Below is a small trained network, with its code and all its weights. Each question gives an input and a target symbol and asks what happens when units are switched off, that is, made to give their printed mean instead of their output.

import numpy as np


def w(rows, s, z=0):
    codes = np.array(rows[::2]) - 128.0
    scale = np.full(codes.shape[1], s)
    scale[-1] = z or s
    return codes * scale


def norm(h):
    return h / np.sqrt((h * h).mean(-1, keepdims=True) + 1e-5)


def f(y):
    return np.maximum(y, 0)


def softmax(a):
    e = np.exp(a - a.max(-1, keepdims=True))
    return e / e.sum(-1, keepdims=True)


def log_softmax(a):
    a = a - a.max(-1, keepdims=True)
    return a - np.log(np.exp(a).sum(-1, keepdims=True))


def net(x, mask):
    ids = ['ΛΞΠΦαβγδεζηθμστψ'.index(c) for c in x.split()]
    T = len(ids)
    res = E[ids] + P[:T]
    r = norm(res)
    for j in range(2):
        rows = slice(3 * j, 3 * j + 3)
        q, k, v = (r @ M[0][rows].T for M in (Q, K, V))
        z = softmax(np.where(np.tri(T) > 0, q @ k.T / 3**0.5, -1e9)) @ v
        o = O[0][rows]
        res = res + np.where(mask[j], z, o[:, -1]) @ o[:, :-1]
    y = f(norm(res) @ A[0][:, :-1].T + A[0][:, -1])
    res = res + np.where(mask[2:18], y, B[0][:, -1]) @ B[0][:, :-1]
    return log_softmax(norm(res)[-1] @ U[:, :-1].T + U[:, -1])


Q, K, V, O, A, B = {}, {}, {}, {}, {}, {}
E = w([
[27,127,161,117,46,117,105,23],'Λ',
[29,148,164,129,64,84,137,33],'Ξ',
[83,193,198,94,183,135,110,186],'Π',
[103,155,190,109,140,53,13,182],'Φ',
[186,204,137,229,129,179,132,93],'α',
[26,119,163,130,78,130,127,46],'β',
[130,100,132,140,109,30,20,135],'γ',
[32,99,58,111,235,62,131,182],'δ',
[180,173,47,171,134,203,79,61],'ε',
[159,185,125,248,99,196,97,114],'ζ',
[71,109,204,89,52,181,95,47],'η',
[181,191,206,231,123,157,172,118],'θ',
[219,223,88,26,121,69,126,174],'μ',
[6,149,182,88,59,163,127,71],'σ',
[121,241,111,218,71,122,171,105],'τ',
[58,125,158,88,193,208,201,41],'ψ',
],0.021)
P = w([
[71,187,223,193,179,39,2,31],'0',
[91,182,206,197,161,49,23,41],'1',
[99,181,197,193,151,65,43,46],'2',
[105,171,184,188,136,80,59,59],'3',
[110,164,176,179,128,91,79,70],'4',
[111,161,169,174,117,106,95,80],'5',
[120,155,161,169,108,114,110,93],'6',
[122,151,153,163,99,127,127,99],'7',
[128,142,142,158,86,136,141,110],'8',
[131,143,136,154,81,153,156,118],'9',
[134,139,128,151,71,169,174,127],'10',
[139,136,126,143,67,177,188,134],'11',
[141,131,123,136,57,190,203,146],'12',
],0.0096)
Q[0] = w([
[107,29,107,41,164,54,92,171],'head 1',
[76,141,140,141,19,188,138,4],'head 1',
[72,109,195,56,124,119,151,74],'head 1',
[102,39,143,27,232,47,130,148],'head 2',
[185,225,134,110,173,121,115,196],'head 2',
[24,115,139,164,128,138,153,107],'head 2',
],0.015)
K[0] = w([
[136,69,126,179,200,51,27,97],'head 1',
[174,58,5,68,134,171,196,117],'head 1',
[113,125,26,64,216,106,98,77],'head 1',
[117,148,161,157,193,50,39,80],'head 2',
[62,201,205,178,109,163,75,157],'head 2',
[98,118,44,24,194,147,215,130],'head 2',
],0.012)
V[0] = w([
[156,98,64,192,145,162,127,90],'head 1',
[201,141,166,77,88,170,53,72],'head 1',
[181,56,249,118,74,109,194,134],'head 1',
[69,149,142,146,53,206,134,140],'head 2',
[155,86,135,158,36,75,108,232],'head 2',
[43,78,147,170,160,189,74,125],'head 2',
],0.012)
O[0] = w([
[162,105,249,92,143,139,204,119,95],'head 1',
[75,175,199,130,94,196,126,221,199],'head 1',
[130,148,80,153,223,195,43,74,48],'head 1',
[80,112,125,157,117,73,111,138,165],'head 2',
[156,111,238,153,51,115,101,141,3],'head 2',
[163,49,137,148,103,208,196,137,186],'head 2',
],0.012,0.0068)
A[0] = w([
[112,55,107,127,146,70,58,122,7],'neuron 1',
[140,188,94,135,139,127,123,195,162],'neuron 2',
[230,162,83,1,154,127,181,219,80],'neuron 3',
[138,102,77,184,122,135,112,110,56],'neuron 4',
[115,139,160,158,83,136,84,125,38],'neuron 5',
[82,123,138,88,174,58,90,173,169],'neuron 6',
[146,167,108,212,103,91,127,92,92],'neuron 7',
[223,83,133,147,139,138,162,201,71],'neuron 8',
[131,129,131,107,213,166,142,70,100],'neuron 9',
[78,91,90,47,103,97,128,135,188],'neuron 10',
[221,133,131,178,128,184,88,170,81],'neuron 11',
[143,109,188,141,129,198,110,78,41],'neuron 12',
[53,95,191,123,187,115,123,146,77],'neuron 13',
[221,138,84,142,185,112,182,206,132],'neuron 14',
[120,127,113,108,180,167,60,161,123],'neuron 15',
[94,43,144,29,190,56,111,151,183],'neuron 16',
],0.018,0.012)
B[0] = w([
[140,41,164,194,250,68,126,252,132],'neuron 1',
[121,116,154,135,142,116,86,76,244],'neuron 2',
[51,231,116,74,112,25,70,129,180],'neuron 3',
[149,114,160,199,149,93,149,150,143],'neuron 4',
[124,148,97,113,142,105,127,67,174],'neuron 5',
[131,132,74,131,145,114,145,187,211],'neuron 6',
[99,90,114,135,88,95,158,149,212],'neuron 7',
[183,104,41,139,71,162,59,141,139],'neuron 8',
[151,117,82,111,178,133,144,106,177],'neuron 9',
[178,162,156,97,140,143,120,116,234],'neuron 10',
[151,161,151,80,169,195,127,129,174],'neuron 11',
[136,92,63,80,145,88,118,143,152],'neuron 12',
[159,81,136,180,132,107,124,182,151],'neuron 13',
[166,214,124,123,60,99,43,148,177],'neuron 14',
[136,111,152,107,79,127,167,122,178],'neuron 15',
[140,41,166,140,189,101,66,160,172],'neuron 16',
],0.024,0.011)
U = w([
[70,91,187,134,121,123,67,2,70],'Λ',
[74,85,71,120,76,54,207,128,105],'Ξ',
[149,48,126,130,166,93,51,213,77],'Π',
[188,103,69,117,44,175,156,183,122],'Φ',
[155,143,146,122,116,128,152,125,72],'α',
[127,86,168,226,157,144,130,114,133],'β',
[165,179,161,142,139,112,182,130,65],'γ',
[198,49,174,72,84,67,125,43,16],'δ',
[84,113,221,51,124,139,185,187,142],'ε',
[119,109,119,100,116,118,133,124,35],'ζ',
[50,27,110,51,85,149,81,124,64],'η',
[222,175,51,196,103,99,142,92,2],'θ',
[109,197,94,13,77,84,96,117,85],'μ',
[76,143,140,130,139,231,112,174,157],'σ',
[189,130,126,90,79,149,63,91,46],'τ',
[110,115,78,57,186,156,188,113,210],'ψ',
],0.0099,0.0048)

Each question gives the input, a string of symbols that net reads in full, and the target symbol t.
The units are the heads (3 rows each of Q, K, V and O) and the neurons (one row each of A and B). Each row of codes is followed by its name. A weight is (code - 128) times the scale printed after its matrix; where a second scale follows, it is the last column's (O, A, B and U).
mask holds one flag per unit, heads first, then neurons. A switched-off unit (its flag False) gives its mean, the last column of its rows in O or B, instead of its output. The means were averaged over made-up inputs and are rounded, as every weight is.
A unit's drop is (log p(t) with every unit on - log p(t) with that unit switched off) / (log p(t) with every unit on - log p(t) with every unit switched off).
The circuit of an input: a set's keep is (log p(t) with only the set's units on - log p(t) with every unit switched off) / (log p(t) with every unit on - log p(t) with every unit switched off). Starting from the 12 units with the biggest drops (on a tie, the unit counted first), units are removed one at a time, each time the one whose removal leaves the highest keep (on an exact tie, the one counted first), for as long as the keep stays at least 0.8.
units of the circuit, in order: the units of the circuit, biggest drop first
most important unit: the unit with the biggest drop
k most important neurons: the k neurons with the biggest drops, biggest first
heads that matter: for each layer, one digit per head in row order, 1 if its drop is at least 0.15 and else 0, layers parted by /
drop of u: that unit's drop, to one decimal
input β ζ τ ζ δ γ β ζ γ θ ζ, target ψ: heads that matter => 10
input β θ α Ξ Ξ ψ Ξ γ, target Π: heads that matter => 00
input σ θ τ δ γ μ δ δ Π Ξ θ Π Ξ, target δ: most important unit => head 1
input γ Π α ε β γ μ Λ ζ, target Λ: units of the circuit, in order => head 2; neuron 6; neuron 14
input γ β η γ γ Φ ζ α β μ γ, target τ: heads that matter => 01
input σ Ξ τ Ξ ζ ζ, target Φ: heads that matter => 10
input θ γ η μ ζ τ α, target Ξ: heads that matter => 01
input Π θ β δ Π Λ ζ θ γ β η η, target δ: heads that matter => 10
input Φ μ μ ψ θ θ Ξ, target ψ: units of the circuit, in order => head 2; neuron 3
input β ζ Π Φ δ Φ Π ε μ Ξ ε, target Λ: units of the circuit, in order => neuron 2; head 2; head 1; neuron 6
input ψ ε μ θ Φ η ψ μ τ Λ θ, target Ξ: units of the circuit, in order => neuron 7; neuron 10
input Ξ τ ε, target Ξ: units of the circuit, in order => neuron 7; head 1
input θ τ Φ Ξ, target Ξ: units of the circuit, in order => neuron 2; neuron 14; neuron 3
input Π γ Φ ψ Π ε μ δ ε η Λ, target ε: units of the circuit, in order => head 1
input σ ζ α θ Π δ Π ζ μ θ δ α, target ψ: 2 most important neurons => neuron 11; neuron 12
input α γ τ τ β, target β: 2 most important neurons => neuron 13; neuron 3
input ζ β μ θ Π θ, target ψ: 2 most important neurons => neuron 11; neuron 12
input θ β η γ μ τ Φ, target Π: 3 most important neurons => neuron 6; neuron 3; neuron 13
input θ β η θ η, target η: 2 most important neurons => neuron 12; neuron 6
input γ μ Π Λ θ δ τ θ Π θ τ ε, target Ξ: most important unit => head 2
input τ θ β, target β: drop of neuron 2 => 0.1
input θ δ ζ θ θ θ θ γ θ β η η, target δ: drop of neuron 10 => 0.2
input τ ζ τ α Λ η σ ε σ θ τ β, target ε: drop of neuron 2 => 0.0
